Below is a small trained network, with its code and all its weights. Each question gives an input and a target symbol and asks what happens when units are switched off, that is, made to give their printed mean instead of their output.

import numpy as np


def w(rows, s, z=0):
    codes = np.array(rows[::2]) - 128.0
    scale = np.full(codes.shape[1], s)
    scale[-1] = z or s
    return codes * scale


def norm(h):
    return h / np.sqrt((h * h).mean(-1, keepdims=True) + 1e-5)


def f(y):
    return y / 2 * (1 + np.tanh(0.7978845608 * (y + 0.044715 * y**3)))


def softmax(a):
    e = np.exp(a - a.max(-1, keepdims=True))
    return e / e.sum(-1, keepdims=True)


def log_softmax(a):
    a = a - a.max(-1, keepdims=True)
    return a - np.log(np.exp(a).sum(-1, keepdims=True))


def net(x, mask):
    ids = ['αβδζλμστ'.index(c) for c in x.split()]
    T = len(ids)
    res = E[ids] + P[:T]
    u = 0
    for l in range(2):
        r = norm(res)
        for j in range(2):
            rows = slice(3 * j, 3 * j + 3)
            q, k, v = (r @ M[l][rows].T for M in (Q, K, V))
            z = softmax(np.where(np.tri(T) > 0, q @ k.T / 3**0.5, -1e9)) @ v
            o = O[l][rows]
            res = res + np.where(mask[u + j], z, o[:, -1]) @ o[:, :-1]
        u += 2
        y = f(norm(res) @ A[l][:, :-1].T + A[l][:, -1])
        res = res + np.where(mask[u : u + 4], y, B[l][:, -1]) @ B[l][:, :-1]
        u += 4
    return log_softmax(norm(res)[-1] @ U[:, :-1].T + U[:, -1])


Q, K, V, O, A, B = {}, {}, {}, {}, {}, {}
E = w([
[138,134,147,169],'α',
[139,121,148,153],'β',
[151,138,141,166],'δ',
[159,142,162,151],'ζ',
[136,118,144,171],'λ',
[4,15,98,27],'μ',
[182,128,179,173],'σ',
[102,119,141,191],'τ',
],0.0033)
P = w([
[114,164,83,2],'0',
[234,161,27,71],'1',
[228,112,43,96],'2',
[237,90,62,96],'3',
[247,70,68,106],'4',
[222,50,77,113],'5',
[219,37,87,122],'6',
[208,19,95,120],'7',
[209,8,112,129],'8',
],0.00077)
Q[0] = w([
[103,172,153,168],'L0H0',
[125,112,147,80],'L0H0',
[67,123,133,204],'L0H0',
[66,163,87,141],'L0H1',
[2,141,57,81],'L0H1',
[78,135,87,176],'L0H1',
],0.005)
K[0] = w([
[73,58,44,69],'L0H0',
[116,127,147,179],'L0H0',
[40,75,103,3],'L0H0',
[183,178,184,183],'L0H1',
[194,164,113,194],'L0H1',
[178,189,205,141],'L0H1',
],0.0052)
V[0] = w([
[73,84,173,117],'L0H0',
[137,3,190,108],'L0H0',
[183,176,151,201],'L0H0',
[127,49,60,160],'L0H1',
[197,83,184,224],'L0H1',
[206,186,85,106],'L0H1',
],0.0024)
O[0] = w([
[188,132,135,67,99],'L0H0',
[130,179,75,106,147],'L0H0',
[4,116,146,58,225],'L0H0',
[80,171,128,161,158],'L0H1',
[179,170,36,149,253],'L0H1',
[208,156,186,118,126],'L0H1',
],0.0027,0.0023)
A[0] = w([
[54,2,42,239,142],'L0N0',
[134,84,201,150,3],'L0N1',
[77,81,163,153,123],'L0N2',
[101,124,20,128,140],'L0N3',
],0.0021,0.0017)
B[0] = w([
[206,134,164,98,254],'L0N0',
[117,255,161,143,88],'L0N1',
[194,220,72,34,131],'L0N2',
[139,121,215,140,162],'L0N3',
],0.0033,0.002)
Q[1] = w([
[165,73,128,149],'L1H0',
[132,66,78,79],'L1H0',
[192,8,109,169],'L1H0',
[172,24,26,194],'L1H1',
[4,150,42,3],'L1H1',
[204,64,73,199],'L1H1',
],0.0054)
K[1] = w([
[54,129,158,92],'L1H0',
[113,66,39,73],'L1H0',
[84,160,131,2],'L1H0',
[11,181,192,85],'L1H1',
[195,183,165,238],'L1H1',
[37,173,143,18],'L1H1',
],0.005)
V[1] = w([
[120,253,103,203],'L1H0',
[138,192,117,116],'L1H0',
[174,118,190,193],'L1H0',
[199,107,69,116],'L1H1',
[90,129,3,176],'L1H1',
[90,190,165,169],'L1H1',
],0.0032)
O[1] = w([
[188,252,68,154,70],'L1H0',
[222,133,79,120,66],'L1H0',
[147,204,176,59,247],'L1H0',
[51,128,94,68,139],'L1H1',
[27,180,73,199,143],'L1H1',
[196,162,182,198,66],'L1H1',
],0.0031,0.0013)
A[1] = w([
[184,71,115,200,79],'L1N0',
[148,175,204,251,8],'L1N1',
[184,141,221,117,77],'L1N2',
[223,160,145,173,177],'L1N3',
],0.0034,0.0015)
B[1] = w([
[182,145,50,144,165],'L1N0',
[54,52,254,148,180],'L1N1',
[25,180,146,226,180],'L1N2',
[81,103,96,57,251],'L1N3',
],0.0028,0.0012)
U = w([
[120,99,123,127,3],'α',
[233,80,223,30,120],'β',
[222,194,165,224,61],'δ',
[148,225,79,55,254],'ζ',
[28,187,18,219,114],'λ',
[26,38,79,41,83],'μ',
[31,98,255,215,224],'σ',
[201,49,34,228,127],'τ',
],0.0076,0.0028)

Each question gives the input, a string of symbols that net reads in full, and the target symbol t.
The units are the heads (3 rows each of Q, K, V and O) and the neurons (one row each of A and B). Each row of codes is followed by its name. A weight is (code - 128) times the scale printed after its matrix; where a second scale follows, it is the last column's (O, A, B and U).
mask holds one flag per unit, layer by layer, with each layer's heads first. A switched-off unit (its flag False) gives its mean, the last column of its rows in O or B, instead of its output. The means were averaged over made-up inputs and are rounded, as every weight is.
A unit's drop is (log p(t) with every unit on - log p(t) with that unit switched off) / (log p(t) with every unit on - log p(t) with every unit switched off).
The circuit of an input: a set's keep is (log p(t) with only the set's units on - log p(t) with every unit switched off) / (log p(t) with every unit on - log p(t) with every unit switched off). Starting from all 12 units, units are removed one at a time, each time the one whose removal leaves the highest keep (on an exact tie, the one counted first), for as long as the keep stays at least 0.8.
circuit, biggest first: the units of the circuit, biggest drop first
most important unit: the unit with the biggest drop
k most important neurons: the k neurons with the biggest drops, biggest first
k most important neurons of layer l: the k neurons of layer l with the biggest drops, biggest first
heads that matter: for each layer, one digit per head in row order, 1 if its drop is at least 0.15 and else 0, layers parted by /
input α β σ, target τ: 2 most important neurons of layer 1 : L1N0; L1N3
input ζ σ λ, target β: circuit, biggest first : L1H1
input δ ζ τ τ, target δ: heads that matter : 10 / 11
input α μ τ λ τ λ ζ μ λ, target τ: 2 most important neurons : L0N0; L0N2
input β ζ τ τ τ λ ζ α α, target μ: circuit, biggest first : L1H1; L0H0
input λ τ δ ζ τ α β τ ζ, target λ: circuit, biggest first : L0H1; L1H1
input δ ζ τ λ τ α ζ, target δ: circuit, biggest first : L0H0; L1H1; L0N0; L1H0
input μ ζ ζ α δ, target ζ: 2 most important neurons : L0N1; L0N2
input α ζ δ, target τ: 3 most important neurons : L0N0; L0N3; L0N2
input δ α ζ, target δ: circuit, biggest first : L0H0; L0N0; L1H1; L1H0
input τ ζ α, target σ: heads that matter : 11 / 00
input β σ λ ζ λ β λ α, target μ: circuit, biggest first : L1H1; L0H1; L0N0
input λ δ α σ α, target λ: circuit, biggest first : L0H1; L1H1
input λ δ μ τ ζ ζ σ, target σ: most important unit : L1N1
input τ τ α τ τ ζ λ δ, target σ: circuit, biggest first : L1N1; L1H1
input τ τ τ λ σ ζ β δ δ, target σ: 2 most important neurons of layer 0 : L0N3; L0N2
input α τ τ σ λ τ λ τ λ, target τ: 2 most important neurons : L0N2; L0N3
input λ δ μ λ ζ, target ζ: heads that matter : 01 / 10
input λ δ τ λ λ λ λ, target λ: heads that matter : 11 / 01
input τ τ ζ, target σ: 2 most important neurons : L0N3; L1N1
